Below is a small trained network, with its code and all its weights. Each question gives an input and a class and asks what happens when units are switched off, that is, made to give their printed mean instead of their output.

import numpy as np


def w(rows, s, z=0):
    codes = np.array(rows[::2]) - 128.0
    scale = np.full(codes.shape[1], s)
    scale[-1] = z or s
    return codes * scale


def norm(h):
    return h / np.sqrt((h * h).mean(-1, keepdims=True) + 1e-5)


def f(y):
    return np.maximum(y, 0)


def log_softmax(a):
    a = a - a.max(-1, keepdims=True)
    return a - np.log(np.exp(a).sum(-1, keepdims=True))


def net(x, mask):
    res = np.array(x, float).reshape(1, 3) / 4 @ E
    u = 0
    for l in range(3):
        y = f(norm(res) @ A[l][:, :-1].T + A[l][:, -1])
        res = res + np.where(mask[u : u + 8], y, B[l][:, -1]) @ B[l][:, :-1]
        u += 8
    return log_softmax(norm(res)[-1] @ U[:, :-1].T + U[:, -1])


A, B = {}, {}
E = w([
[96,103,238,191,194,208],'x0',
[235,178,152,145,217,127],'x1',
[76,192,184,127,110,1],'x2',
],0.0089)
A[0] = w([
[89,175,93,166,90,149,248],'L0N1',
[107,70,117,113,158,187,249],'L0N2',
[161,141,28,79,148,85,30],'L0N3',
[143,210,84,153,170,131,35],'L0N4',
[127,113,100,118,107,165,128],'L0N5',
[70,41,153,121,94,99,55],'L0N6',
[146,156,76,125,124,211,2],'L0N7',
[117,148,247,163,108,127,189],'L0N8',
],0.012,0.0017)
B[0] = w([
[189,87,87,96,243,172,187],'L0N1',
[162,128,59,125,92,75,247],'L0N2',
[97,70,253,137,40,173,232],'L0N3',
[65,115,150,59,145,232,185],'L0N4',
[209,193,141,125,184,81,189],'L0N5',
[74,205,62,133,163,187,223],'L0N6',
[193,131,52,155,219,53,219],'L0N7',
[207,91,122,153,111,61,254],'L0N8',
],0.0083,0.0064)
A[1] = w([
[133,98,174,55,89,252,104],'L1N1',
[94,57,58,152,51,96,94],'L1N2',
[178,171,188,101,214,104,196],'L1N3',
[134,116,217,74,174,175,92],'L1N4',
[177,102,66,82,143,28,167],'L1N5',
[180,134,136,93,170,105,205],'L1N6',
[151,126,121,254,167,109,17],'L1N7',
[109,207,149,170,125,81,5],'L1N8',
],0.0094,0.0025)
B[1] = w([
[15,115,218,202,143,159,172],'L1N1',
[118,160,255,59,130,222,188],'L1N2',
[35,148,55,58,70,138,234],'L1N3',
[125,185,84,163,177,167,171],'L1N4',
[63,106,184,214,178,17,254],'L1N5',
[63,107,74,152,157,150,224],'L1N6',
[150,79,223,113,164,172,203],'L1N7',
[157,190,20,161,68,106,160],'L1N8',
],0.0084,0.0072)
A[2] = w([
[130,80,243,179,174,128,4],'L2N1',
[205,89,251,152,149,153,111],'L2N2',
[242,82,115,142,189,172,131],'L2N3',
[44,203,82,94,206,184,177],'L2N4',
[130,247,200,93,144,85,170],'L2N5',
[200,60,168,136,208,200,119],'L2N6',
[155,163,108,245,229,172,25],'L2N7',
[89,254,195,78,43,31,203],'L2N8',
],0.0073,0.0032)
B[2] = w([
[94,99,254,41,108,152,183],'L2N1',
[144,125,161,116,73,171,182],'L2N2',
[183,160,130,133,57,68,214],'L2N3',
[32,200,108,41,210,178,254],'L2N4',
[190,98,34,134,110,195,186],'L2N5',
[151,128,129,137,75,123,225],'L2N6',
[79,120,137,130,64,130,224],'L2N7',
[222,85,102,159,98,126,234],'L2N8',
],0.01,0.0068)
U = w([
[135,15,221,50,9,164,117],'0',
[3,197,9,15,174,187,97],'1',
[141,77,21,178,128,20,253],'2',
[14,122,199,136,251,37,21],'3',
],0.007,0.002)

Each question gives the input, the list of numbers given to net, and the class t.
The units are the neurons (one row each of A and B). Each row of codes is followed by its name. A weight is (code - 128) times the scale printed after its matrix; where a second scale follows, it is the last column's (A, B and U).
mask holds one flag per neuron, layer by layer. A switched-off neuron (its flag False) gives its mean, the last column of its row in B, instead of its output. The means were averaged over made-up inputs and are rounded, as every weight is.
A unit's drop is (log p(t) with every unit on - log p(t) with that unit switched off) / (log p(t) with every unit on - log p(t) with every unit switched off).
The circuit of an input: a set's keep is (log p(t) with only the set's units on - log p(t) with every unit switched off) / (log p(t) with every unit on - log p(t) with every unit switched off). Starting from the 12 units with the biggest drops (on a tie, the unit counted first), units are removed one at a time, each time the one whose removal leaves the highest keep (on an exact tie, the one counted first), for as long as the keep stays at least 0.8.
circuit, biggest first: the units of the circuit, biggest drop first
unit that matters most: the unit with the biggest drop
k most important neurons: the k neurons with the biggest drops, biggest first
top k neurons in layer l: the k neurons of layer l with the biggest drops, biggest first
drop when u is switched off: that unit's drop, to one decimal
input [4,-7,-1], class 1: most important neuron -> L0N6
input [5,-5,-7], class 2: 2 most important neurons -> L0N3; L0N2
input [-5,-1,5], class 0: circuit, biggest first -> L0N3; L1N2
input [7,-3,6], class 0: 2 most important neurons -> L0N8; L1N7
input [7,2,-8], class 2: 3 most important neurons -> L0N2; L0N3; L0N7
input [4,-1,-8], class 2: top 4 neurons in layer 0 -> L0N3; L0N7; L0N2; L0N5
input [0,0,0], class 3: 3 most important neurons -> L0N6; L1N5; L0N3
input [-4,7,6], class 1: circuit, biggest first -> L0N4; L1N3
input [7,-8,-1], class 1: 4 most important neurons -> L0N6; L0N3; L1N5; L0N7
input [5,0,2], class 0: circuit, biggest first -> L0N8; L2N2
input [5,-7,5], class 1: 3 most important neurons -> L0N6; L0N3; L1N5
input [8,4,8], class 0: 2 most important neurons -> L0N8; L1N7
input [7,7,2], class 0: circuit, biggest first -> L2N1; L2N2
input [4,3,-2], class 0: unit that matters most -> L1N7
input [-7,5,-6], class 0: 2 most important neurons -> L0N3; L0N6
input [5,6,2], class 1: 2 most important neurons -> L1N3; L0N3
input [2,-2,-3], class 3: top 2 neurons in layer 2 -> L2N8; L2N5
input [1,3,-6], class 2: 2 most important neurons -> L0N2; L0N6
input [1,8,6], class 1: top 2 neurons in layer 0 -> L0N4; L0N2
input [-2,3,-7], class 2: unit that matters most -> L0N7
input [-3,-3,7], class 2: drop when L0N3 is switched off -> 0.0
input [1,6,4], class 1: drop when L0N4 is switched off -> 0.7
